Each row is followed by its class.
[ 10  -9 -22 -36 -15  59  32  12 -24  -7  -5  -4 -21   8  21   5  52  -5
  29  17  19   2  29 -48 -32  25 -32  51  18  -7   1  -7   7 -73   1  27
 -16 -11]
(175)
[-23  -3  -1 -29  27  21  40  -1  -1  -1 -27  29   9   1  19   1  52 -24
  15  21  38 -16 -10 -35 -41 -23 -16  26  15 -19  61  31 -15 -44  29  -2
 -10   8]
(108)
[  2   8  22 -30 -28  35  20  21  47 -38 -12  14   3  -6   4 -22  16 -10
  38  36  18   7  43 -28  21   3  13  23 -21  34 -14  11 -30  50   1  20
  13  16]
(62)
[-21  -9  -9   0  -3  24  -9 -19 -11  39 -25 -21  12  17  -3  37 -36   5
 -47  18 -30  19  31  -9 -25   9  27 -10  -2 -70  77  12  -2 -61 -49   3
  25 -17]
(53)
[  3  -6 -12 -11  27  -5   2   7 -42  33   3  11  10  -9  -4  31  30  -2
  20 -23  -8 -15 -46  -2 -41   0   7  22  26   0  -1 -14  12 -22  11  -2
  -1  -4]
(5)
[-25 -12  -2 -22  30 -43   7 -15  12  33  29 -20  27 -34 -23  32 -19   6
 -21  26 -22   9 -13  27 -25 -12  -3  15  -1  -4   0 -42  -4   5 -22 -12
   9  12]
(137)
[  3  -1  -9  -7  16 -28   0  -7  -6  22  -2  -3   5  -2  19   1 -19 -12
 -15  -3  -9  11   6  22 -24  14  -4   3  14 -41  19   2   0 -33 -13  -9
 -13  -4]
(228)
[-21 -22 -18 -33  31 -11  25 -13   2  49  34 -11  25 -11 -22  55   1  15
  -6  38 -20  10 -22 -11 -59 -13  10  21  13 -16  26 -35  10 -20 -15   9
  25  14]
(53)
[ -2  -2   9   1   2  36 -28  -1 -27  28   1 -46  19   3 -30  52 -18   9
   2 -13 -46   4  16 -10   2  -5  50   1  -8   2  10 -14 -10 -16 -26   9
  31 -11]
(208)
[ 23   5 -22  15  -6 -19 -47   2 -45 -15  -3  53 -37  14  11 -40   5 -24
  22 -37  -5   2 -16  27   6  29   3 -10   3   4 -20  24  37  -6   8   3
 -22  17]
(208)
[-24 -12 -29   4  28 -21  -6  -2 -28  30   8  48   5  -6   1   4  41 -18
   8   2   0 -16 -55  15 -43 -11 -11  15  13  -7  40  10  21 -12   5   8
 -10  15]
(70)
[  0 -15 -11 -35  21 -24  48  -4  21  -6  28  -7  -4 -23 -10  14  28  -2
  16  38   3   4  -2 -24 -38 -11 -14  43  -5  31 -16 -38   6  10   2   9
   9  23]
(216)
[ 43  -6 -10 -36 -12 -11  15  12   2 -30  28 -11 -37 -19  14   1  41   7
  39  -5  13   5  17 -14 -16  31 -31  46  23  37 -84 -70   8 -25  19  12
 -21   1]
(70)
[-17  -6 -26  -7  11  -9   3  -2 -19  21  13  26  -8  -6  -7  23  31  -7
  18  13  -7 -10 -21 -18 -29  -5  11  21  -2  19  10 -10  18  -5   5  24
   1  22]
(143)
[-22  21   4  -4   1  16 -24  14 -16  26 -37  23  36   0  14   5   2 -17
  -4 -10   6  -7 -17  22  12  -3  14   3  13 -41  39  44 -16  15 -14   3
   0   0]
(5)
[-30   2 -14  -8   7  16  -8  -5  -1  15 -15 -22  11  -3 -10  28   1  -3
 -10  16 -23   0  14 -12  -1 -11   8  17 -21  -8  49  14 -13 -14 -36  23
  11  20]
(228)
[ 12  -1  31 -33   2  12  11  11  37  17  24 -39  38 -28 -20  30 -27  17
   2  25 -20  24  19   0   4   1  28  21   8   8 -33 -47 -21  46 -24  -2
  24  -6]
(98)
[-16   1 -17  11   7 -18 -54  -8  -6  13   7   3  -5 -10 -32   6 -19   0
  -6 -14 -40   1 -10  22  17 -11  27  -4 -33  20  13   2  11  16 -17   9
   4  27]
(108)
[-10   2   0  -8 -11  26 -33  -7  24 -32  -6 -40 -14   5 -25  17 -16   8
   8  16 -39  15  61 -34  36  -1  32  19 -55  39  17   2 -16  15 -45  39
  16  27]
(228)
[ -3   8 -10   7 -15 -13  -5  -6   9 -34 -25  25 -17   8  33 -48  -4 -29
  -8  -3  11  -6  41  11  10   4 -12   6 -23 -12  20  38   2 -22  -1 -13
 -34  12]
(175)
[ -4   3   9   2  30 -43 -11  -7   3  23   3  -2  24 -25 -11   5 -19  -3
 -10 -25 -20  -6 -19  35  -8 -22  17  -7   2  -4  -5  -8  -6  15  26 -34
  -4   8]
(108)
[-33  15   7 -13  -7  57 -14  12 -12  39 -39   1  40  12   0  34  14  -6
  -4  19   9  -3  -6  -3   3  -2  20   0  15 -62  77  44 -24 -15 -27  24
  18 -16]
(218)
[-15  17 -12 -15  -4  43  19  13 -20 -28 -59  14  -4   5  27 -10  55 -26
  23 -18  33 -29  13 -40   4 -12 -19  40 -10   9  29  42 -19 -30  26   4
 -14  14]
(5)
[  2   4   7  -1   2  13 -22   2   6 -24 -18   0 -12  -7 -14  -2  11  -5
  24 -24 -12  -4  14 -20  19 -10  20   8 -27  32   4   7  -4   0  10   4
   5  15]
(108)
[  5   7   4   7  -7  29 -47  19 -20  29  14  29   3   8 -32  19   3  10
  34 -14 -34   9 -26   3   4  15  58 -10   9  18 -19  -5  22  33 -34  31
  18  -6]
(70)
[-18   7  16 -23   3  19   4  15   4  32 -11   6  45 -13   1  16  20  -3
  -1  19   6  -1 -11   8 -14  -4   7  17  25 -36  24   7 -25   7 -15   1
   7 -11]
(70)
[  3   1  18  16  17 -41  -5   1   9  32  15  78  26  -6   5 -23 -14 -19
  14   7  -5   8 -38  24 -16  -5  42 -28  14  -4   4  22  21  61  10 -14
   5  11]
(143)
[-16  -9  15 -11  31 -24  41 -16  22  17 -10  13  36 -11  11   4  -9 -17
 -12  17   3  -1   1  -6 -43 -29  14   4 -10 -18  52  18  -6   6   7 -34
  11   6]
(5)
[ 43  -1   7  12  -8 -46 -19 -13  30 -39  25 -10 -40  -4   1 -26 -49  -2
   2 -21 -42  30  51  14  20  21  32  -5 -29  47 -75 -32  21  38 -21  -8
  -1  14]
(216)
[ 14  -5   1   2   4 -37 -25 -14   9  -1  16  24 -23  -4   2 -16 -32 -10
   1  -7 -22  21  12  20  -6  22  13 -12  -7   9 -20 -14  30   6 -14  -8
 -11  14]
(137)
[-36  -3 -16 -11   6   0  15 -12   4  -7 -26  16   1  -5   8  -3  23 -20
  -3  28  15  -7   2 -23 -18 -18 -10  30 -26  -2  64  35  -5   0  -7   9
   4  30]
(5)
[ 23   5 -18   3 -19   4 -33   6 -31   0  -9   7 -36  13   4   3   6  -2
  10 -19  -7   4   6   1  -2  33   5   2   0   2 -18  -7  20 -31   0  15
 -16  -8]
(218)
[-33  -3 -19   0  13 -35   9 -19  10  -4 -14  45  -1  -8  12 -24  13 -32
 -10  22   8  -9  -7   8 -27 -20  -6  12 -28  -2  63  39  10  23  -8  -9
  -6  41]
(5)
[  3  -7   6 -14  -4 -14  29 -17  40 -25  -8  19  -5  -3  31 -26   5 -18
 -10  26  14  15  44  -6 -17   3 -11  12 -10 -21  22   6   1 -12  -4 -14
  -7   7]
(70)
[ 10  -2  -9 -17 -18  27   4  -2   5 -27 -16  27 -41  14  22 -24  11 -18
  22  14  16  17  36 -31 -10  26 -10  20 -14  16  -3  10  15 -16  -6  16
 -14  16]
(137)
[ 13 -12   3 -27  38 -38  43  -2   8   9  20  -9  23 -42   4   8  14  -2
  17  -2   8 -13 -20   6 -37 -18 -12  28  21  10 -23 -48   0  -3  35 -36
  -6   3]
(98)
[-14   5  -5  15  12   8 -46   3 -26  18  -6  -4   7  -4 -14  22   3   0
   6 -46 -34 -14 -13  16  10 -12  31  -1  -7   1   9  -2   5 -18  -6  -5
   5  -7]
(70)
[-35  -3 -26  -3   4  34 -36  -2 -29  39  -4 -33  13   3 -31  54  10   9
 -13  10 -35   0  -2  -8  -6  -6  22  23  -7 -14  50  -2   2 -31 -41  30
  14   0]
(70)
[-27 -10  -3 -31  18   7  33 -16  37   5   2 -33  23 -16  -4  30  -1  -2
 -13  50  -9   7  37 -25 -18 -22   3  29 -22  -8  52  -4 -23  -7 -27  12
  20  22]
(228)
[-15  27 -20  22   1  13 -49  28 -57  31 -34  72   4  17   7 -25  22 -27
  25 -41   5 -21 -63  30  16   6  16 -10  17 -26  26  60  22   8   0  17
  -7   2]
(216)
[-22   6   7 -18  -2  47  -6  22  -2  38 -12  -6  39   3  -8  34  -3   3
  -3  23 -13   9   0   5   3   3  30   9  14 -31  36  12 -30   7 -23  22
  28 -14]
(62)
[ -9 -11 -11  14  24 -34 -34 -13  -7  51  50 -16  16 -12 -47  46 -39  18
 -12   2 -60  13 -20  29 -11  -9  45  -3  -9  12  -8 -43  30  12 -25  11
  12   2]
(175)
[ -1   2  19 -29  13   1  18  14  12  33  16 -11  34 -16 -10  33  -2   7
   4  20  -8  13 -15   9 -18  -2  23  15  27 -19 -14 -25  -8  23 -19   0
  27  -8]
(216)
[ -9  -1 -34  25  28 -71 -25  -6 -44  21  13  65 -10  -6  -1 -27  17 -22
  20 -35 -14 -20 -78  46 -24  -7 -11  -3   6  -1  -4  13  41  13  25  -4
 -18  25]
(216)
[  9  -9 -24 -15  31 -72  38   0  -4 -13  20  60 -14 -31  13 -31  46 -24
  29  13  31 -16 -46   1 -41  -5 -31  36   6  53 -29 -16  23  29  38  -6
 -23  43]
(5)
[-33  -3   7  -6 -11  21  15 -23  50 -36 -19 -11   5  10   3  -2  -7 -18
 -11  46 -11   6  65 -37  10 -29  17  20 -61   7  61  35 -18  20 -29  19
  23  27]
(216)
[-21   8 -24  10   8  32 -29   6 -43  20 -40  31   1  17  -5  16  24 -16
  16 -35 -12 -25 -24 -13 -10  -9  22   2  -1 -18  54  40  15 -42  12   6
   6  11]
(53)
[ -9   0  -6 -13 -17  35 -25  -2  23 -12   6 -44  -6  -5 -32  35   1  15
   6  16 -38  10  48 -26  24  -4  31  27 -39  40  -6 -26 -10  16 -44  35
  17  17]
(70)
[-11   5  21 -37  -4  15  39  15  48 -22 -22  11  32 -22  20 -21  21 -17
  15  48  35  -1  31  -9  11 -10  -3  27  -2  -3  18  19 -45  37  16  -4
   9  13]
(62)
[ -2  33  -5   0 -14  20 -45  40 -20 -17 -36  18   5  -7  18 -19  20 -17
  22 -43  13 -21  -4  31  65   7  -9  14   8   0 -29  22 -15   9  29   9
 -20   4]
(175)
[-10   5  -1  -6  15  29 -28  10 -40  41  -2 -37  20   1 -27  58  -3  16
  11 -25 -39  -7 -11 -11 -10  -2  36  12   9  -9  10 -14  -4 -41 -15  15
  15 -19]
(228)
[-18   2   9 -20  22  11   3  14 -16  61   2  31  40  -9  -6  26   6  -1
   8  15   5   6 -47  20 -26   3  13   3  40 -32  24   1   3  11 -15   3
  15  -3]
(137)
[-14  20 -27  46  19 -23 -83  16 -91  22 -34  56  -5   5   0 -27  10 -33
  10 -89 -13 -47 -67  59  17  -5  15 -31   2 -14  33  53  16 -26  18 -15
 -26   1]
(208)
[ -2   0   2  18   2  25 -24   0  -8  -7 -11   4   0   7 -13   3   7 -12
  22 -20 -22 -14  15 -20  15 -10  33   7 -23  21  21  16  10 -13   7   7
  -1   1]
(175)
[ 11  -2 -10  10  -5   2 -32  -9 -16  27  -2  -4  -5  12  -1  21 -25   5
 -19 -12 -27  15   4  20  -4  21  21 -14   4 -28  19  -1  16 -26 -23   9
   2 -11]
(218)
[  2 -21 -19   1  17 -27  21 -13  17  -9  23  51 -13 -15  -4 -29  18 -24
  22  32   2   0 -21 -10 -35 -13  -2  20 -21  46  19   1  35  43   8  -1
  -5  46]
(98)
[ 16 -20   1 -38  32 -50  76 -16  24   5  21  19  11 -20  43 -14  19 -16
   6  39  37  11   0  -8 -70   6 -40  32  34 -27   5 -19  -1 -36  15 -18
 -18   5]
(228)
[  1  31  21  -4 -17  -9 -20  16  29 -32 -35  30  16 -14  20 -37  -4 -22
  10 -19  16  -7  19  19  52  -2   8   7 -18  12 -17  31 -23  60   8  -5
  -7  21]
(5)
[-16 -15  11 -14  44 -41  58 -17   8  40  12  19  46 -23  15   8   8 -15
  -7  27   9 -11 -15   2 -64 -34   7   1  20 -29  41  -6  -9 -10  26 -48
   1  -3]
(143)
[  9   8   7  -4  -1  15 -29  20  -4  18  12  27   7  -8 -19   8  14   4
  28  -7 -11   5 -24   8   7  12  36   2  17  14 -26 -12  13  36 -13  18
  10  -2]
(70)
[-33  -5 -18  36   8 -13 -40 -20 -19  31 -15  39   6  13 -14   7  -9 -14
 -12   4 -26  -4 -26  21  -8 -15  30 -27 -32 -18  87  46  27  12 -23  12
  15  19]
(218)
[ 22  24  27 -18 -37  25 -28  27  21 -25  -5  -7   5 -13 -11  -8   4   7
  28 -10  -1   5  28   1  53  19  15  11 -12  40 -53 -12 -16  52  -1  15
   9   7]
(218)
[ -6   5  -6  14  -4 -25 -12 -17   1 -16 -40  33 -10  11  33 -28 -14 -28
 -22  -2   7   5  20  10  -1   5   1  -3 -18 -31  49  48   8 -13 -14 -11
 -16  13]
(5)
[ 15  12  -2  19  13 -48 -33   0   3 -35 -10  44 -20 -16   4 -55   9 -24
  33 -54   2 -22 -16  27  30  -9   2 -11 -20  39 -26  15   5  33  45 -20
 -28  30]
(108)
[-27  12 -35  24  -3   0 -50   5 -50  19 -18  47  -5   9  -8  -6  23 -20
   7 -25 -11 -25 -45  22   2   2  -3  -1 -10  -4  49  40  19 -13   7  27
  -8  15]
(218)
[  1   6  -7  -5  -2 -31  12 -13  11 -30 -26  36 -24  -5  43 -47   5 -29
   4  -3  36   0  20  15  -2  11 -35   9  -2 -13   3  18   4 -12  17 -16
 -33  20]
(137)
[ 20   2   8 -33  -3 -22  39  19  38 -64  -3   4 -19 -37  18 -38  39 -20
  44   1  35 -15  34 -20   8  -1 -26  47 -17  70 -64 -26 -25  27  62 -16
 -17  23]
(62)
[ -8   0  -3 -19  11  26 -14  28 -24  57  13   8  24  -2 -24  43   7  12
  11  17 -20  13 -34  19 -12  12  33   3  32 -16  -5 -19  -2  13 -27  17
  22 -14]
(62)
[ -4   4 -45  10   5 -19 -40   8 -52  13  -3  39 -25  -3 -17   0  31  -3
  31 -41 -10 -24 -54  11  -8   8  -6  16   2  25 -11  -1  32 -10  23  21
 -10  34]
(53)
[-24   9 -15  18 -10  -8 -27  -7   4 -24 -15  27 -15  -1   3 -32  10 -22
   9 -13  -9 -15  17   4  27 -11   3  12 -43  24  25  35  11  12   3   9
 -13  33]
(175)
[-43  -7  15  -9  30   2  31 -10  15  72  -5  28  83  -2   8  26  -7 -12
 -29  45   8   8 -27  27 -46 -31  18 -12  27 -93 100  31 -11  -8 -35 -14
  24 -24]
(70)
[-17   5  27 -41  14 -15  41   3  45   1  -8  12  54 -25  27 -13   0 -17
 -16  39  28   4  16  14 -10 -15  -8  17   9 -31  27  17 -38  39  -9 -25
   6   7]
(5)
[-18 -13 -20  -9  19 -13   9 -10  10  -3   9  35  -4 -12   1 -10  40 -18
  19  16   4  -6 -12 -10 -23 -16 -15  27 -15  16  28   1  11   5   7  12
  -7  27]
(70)
[ -6 -20   2 -20   7   4  15 -12  31   2  34 -39   6 -16 -29  41 -12  15
  -5  42 -36  19  39 -27 -15  -8  25  34 -26  31  -5 -46  -2   0 -25  20
  20  11]
(175)
[-21  26  23   9 -15  -4 -24  10  18  -5 -44  26  36  -6  19 -26 -17 -20
 -12  -6   3  -9  22  20  44  -9  28 -13 -18 -26  36  55 -31  38  -7 -12
   3  10]
(143)
[-30  -9 -19  14   5  17 -33 -13 -25  58  -8 -10   4  23  -9  39 -41   4
 -49  14 -45  21   2  26 -22   9  36 -27   3 -69  74  18   6 -41 -50   4
  14 -21]
(62)
[-18   6  24  16  -3  -4 -22 -15  20   6 -20 -31  28  -5  -4  22 -48  -2
 -27  -8 -40  -1  46   0  19 -24  56 -16 -33 -10  36  17 -21   7 -15 -24
  18   1]
(143)
[-26  -8   9 -16  40   6   2   6 -27  96  25  26  55  -2 -18  50 -11  10
  -5  24 -15  13 -65  27 -48   0  32 -14  54 -49  43  -6  18   5 -27   2
  28 -15]
(137)
[  2   0   0 -13 -18  31 -17  -2  34 -42  -4 -32 -16 -12 -25   5  -8   4
  11  15 -28  14  54 -29  32  -7  15  34 -51  54  -7 -20 -10  35 -31  24
   9  33]
(98)
[ 11  -5   1   2   8 -40 -33 -10  21  -4  37   2 -16 -25 -34   5 -25   8
  20  -3 -38  14   7  13  20   3  26   5 -33  68 -55 -52  19  59 -10  12
   7  34]
(137)
[ 15 -13 -15  29  14 -48 -48  -9 -27  36  29  30 -22   7 -19  -1 -41   5
  -9 -12 -50  24 -25  48 -14  21  42 -33   3   0  -9 -18  39   8 -32  -8
  -3  -1]
(62)
[-15   4  31 -16  -6  23  10 -12  58 -36 -22 -50  21 -10   3  13  -9  -1
  -7   7 -12   3  79 -24  25 -28  19  17 -42   6  24  -3 -43   7 -14 -10
  15   1]
(70)
[ -8   1 -20  35   4 -11 -59 -13 -45  41  -9  41 -10  26   3   6 -24 -15
 -17 -21 -25   7 -31  40 -22  18  27 -38  12 -50  65  42  41 -28 -24   7
  -9  -9]
(218)
[-17  -9  -5 -11   5   1  38 -21  15  -6 -24  43 -11  10  37 -33  10 -34
  -3  33  30  10  23 -15 -39   4 -20   5  -5 -32  58  39  10 -29 -19 -11
 -15  13]
(137)
